x =
[[-0.75 -2.61  0.18  0.03  2.81 -4.91 -0.89 -2.75  1.21 -6.85 -1.11  0.14
   2.12  2.86]
 [-4.42 -2.80 -5.51 -3.48 -3.64 -1.03  4.32 -5.18 -4.88  2.45  0.16  3.25
  -2.70 -3.95]
 [ 1.18 -0.21  1.16  0.75 -0.64 -4.02  1.33  1.73  2.83 -4.32 -0.25 -1.21
   1.84  1.44]
 [ 0.90  4.09  0.31 -0.24  2.08 -2.37  0.06  5.02 -0.42 -2.58 -2.43  3.28
  -0.89 -4.16]
 [-1.61 -1.53  0.58  0.89  1.09 -3.87 -0.58 -2.30 -0.89 -3.95 -1.95 -3.33
   1.87  1.10]
 [ 1.30  3.01  4.48 -0.71 -1.09  5.61 -2.22  5.12  3.19  7.17  4.92 -0.96
   3.47  3.25]
 [-3.43 -3.55 -0.61 -0.72 -0.14  0.92 -0.47 -5.61 -0.44  2.91 -0.35  0.88
  -0.68  1.11]
 [ 4.29  5.29  1.55 -1.40 -2.79  0.28 -1.27  2.29  1.55  2.46 -0.43  0.68
  -2.99 -0.45]
 [-2.72 -3.21 -0.69 -3.05 -3.68  2.88  0.96 -1.96 -0.98  3.58  2.23  1.11
  -2.15  2.15]
 [ 2.19 -3.26 -1.63  1.46  1.98  4.18 -2.69 -0.38  2.98  4.02  4.10 -3.14
   2.63  3.41]]
x[0,0] -> -0.75
x[6,1] -> -3.55
x[5,13] -> 3.25
x[:, 3] -> [0.03, -3.48, 0.75, -0.24, 0.89, -0.71, -0.72, -1.40, -3.05, 1.46]
x[0,8] -> 1.21
x[:, 9] -> [-6.85, 2.45, -4.32, -2.58, -3.95, 7.17, 2.91, 2.46, 3.58, 4.02]
x[7,0] -> 4.29
x[:, 4] -> [2.81, -3.64, -0.64, 2.08, 1.09, -1.09, -0.14, -2.79, -3.68, 1.98]
x[5,1] -> 3.01
x[6] -> [-3.43, -3.55, -0.61, -0.72, -0.14, 0.92, -0.47, -5.61, -0.44, 2.91, -0.35, 0.88, -0.68, 1.11]
x[3,13] -> -4.16
x[2,2] -> 1.16
x[9,10] -> 4.10
x[9,0] -> 2.19
x[0,4] -> 2.81
x[9,3] -> 1.46
x[3,8] -> -0.42
x[5] -> [1.30, 3.01, 4.48, -0.71, -1.09, 5.61, -2.22, 5.12, 3.19, 7.17, 4.92, -0.96, 3.47, 3.25]
x[5,9] -> 7.17
x[4,8] -> -0.89
x[7,4] -> -2.79
x[9,13] -> 3.41
x[8,5] -> 2.88
x[2,0] -> 1.18
x[0,12] -> 2.12
x[2,1] -> -0.21
x[:, 13] -> [2.86, -3.95, 1.44, -4.16, 1.10, 3.25, 1.11, -0.45, 2.15, 3.41]
x[9,9] -> 4.02
x[6,5] -> 0.92
x[2] -> [1.18, -0.21, 1.16, 0.75, -0.64, -4.02, 1.33, 1.73, 2.83, -4.32, -0.25, -1.21, 1.84, 1.44]
x[8,10] -> 2.23
x[8] -> [-2.72, -3.21, -0.69, -3.05, -3.68, 2.88, 0.96, -1.96, -0.98, 3.58, 2.23, 1.11, -2.15, 2.15]
x[8,4] -> -3.68

grid =
[[ 0.24 -2.95  2.13 -8.21  5.76  6.78  7.86 -1.28  8.02]
 [ 1.09 -2.80  1.32 -6.51  5.23  4.18  6.79 -1.82  6.23]
 [-0.34  0.01  0.33 -0.49  0.27  0.18  0.61  0.15  0.75]]
Rows and columns are counted from 0.
(0, 0): 0.24
(2, 4): 0.27
(2, 0): -0.34
(0, 2): 2.13
(2, 3): -0.49
(1, 2): 1.32
(1, 5): 4.18
(2, 7): 0.15
(0, 6): 7.86
(0, 1): -2.95
(2, 1): 0.01
(2, 2): 0.33
(2, 5): 0.18
(2, 8): 0.75
(1, 6): 6.79
(0, 3): -8.21

arr = [ 4.01 -1.34  4.74  7.20 -0.09]
arr[0] -> 4.01
arr[3] -> 7.20
arr[4] -> -0.09

a = [0.005, 0.157, 0.163, 0.040, 0.038, -0.071, 0.096, -0.001, -0.125]
a[0] -> 0.005
a[6] -> 0.096
a[5] -> -0.071
a[4] -> 0.038
a[2] -> 0.163

data =
[[-0.47 -0.64 -4.18 -1.03 -3.30]
 [ 3.98 -1.06 -4.18 -0.91 -5.37]
 [-0.47 -1.08 -4.18 -0.22 -1.96]
 [ 1.88 -1.08 -3.96  2.15 -7.63]
 [-0.47 -1.80 -5.89 -0.31 -1.20]
 [-1.53 -1.49 -6.89 -0.22 -0.61]
 [-0.47 -0.98 -2.31  2.25 -5.95]
 [-0.47 -3.29 -4.18  0.71 -1.73]
 [ 2.35 -1.08 -4.18 -0.22 -5.89]
 [-2.75 -1.08 -2.30  1.99 -2.48]
 [-1.28 -1.08 -2.01  1.34 -4.17]
 [-0.47 -2.34 -5.87 -0.22 -0.62]
 [-0.47 -1.08 -4.18  0.68 -5.35]]
data[-13,0] => -0.47
data[3,3] => 2.15
data[9,1] => -1.08
data[-11,-2] => -0.22
data[-6,4] => -1.73
data[0] => [-0.47, -0.64, -4.18, -1.03, -3.30]
data[1] => [3.98, -1.06, -4.18, -0.91, -5.37]
data[10,-5] => -1.28
data[11,0] => -0.47
data[-3,2] => -2.01
data[-4,-2] => 1.99
data[9,-1] => -2.48
data[-13,1] => -0.64
data[:, 4] => [-3.30, -5.37, -1.96, -7.63, -1.20, -0.61, -5.95, -1.73, -5.89, -2.48, -4.17, -0.62, -5.35]
data[-10,1] => -1.08
data[4,-5] => -0.47
data[12,-3] => -4.18
data[-2,2] => -5.87
data[5,-2] => -0.22
data[8,0] => 2.35
data[2,-1] => -1.96
data[7,1] => -3.29
data[-4,-3] => -2.30
data[0,3] => -1.03
data[3] => [1.88, -1.08, -3.96, 2.15, -7.63]
data[12] => [-0.47, -1.08, -4.18, 0.68, -5.35]
data[:, -5] => [-0.47, 3.98, -0.47, 1.88, -0.47, -1.53, -0.47, -0.47, 2.35, -2.75, -1.28, -0.47, -0.47]
data[-2,-2] => -0.22
data[:, -4] => [-0.64, -1.06, -1.08, -1.08, -1.80, -1.49, -0.98, -3.29, -1.08, -1.08, -1.08, -2.34, -1.08]
data[6] => [-0.47, -0.98, -2.31, 2.25, -5.95]

B = [ 15.18  17.56  12.77  14.88  16.59 -12.09]
B[0]: 15.18
B[4]: 16.59

A = [-2.61, 0.92, -8.30, -5.46, -2.05, 0.81]
A[0]: -2.61
A[3]: -5.46
A[2]: -8.30
A[1]: 0.92
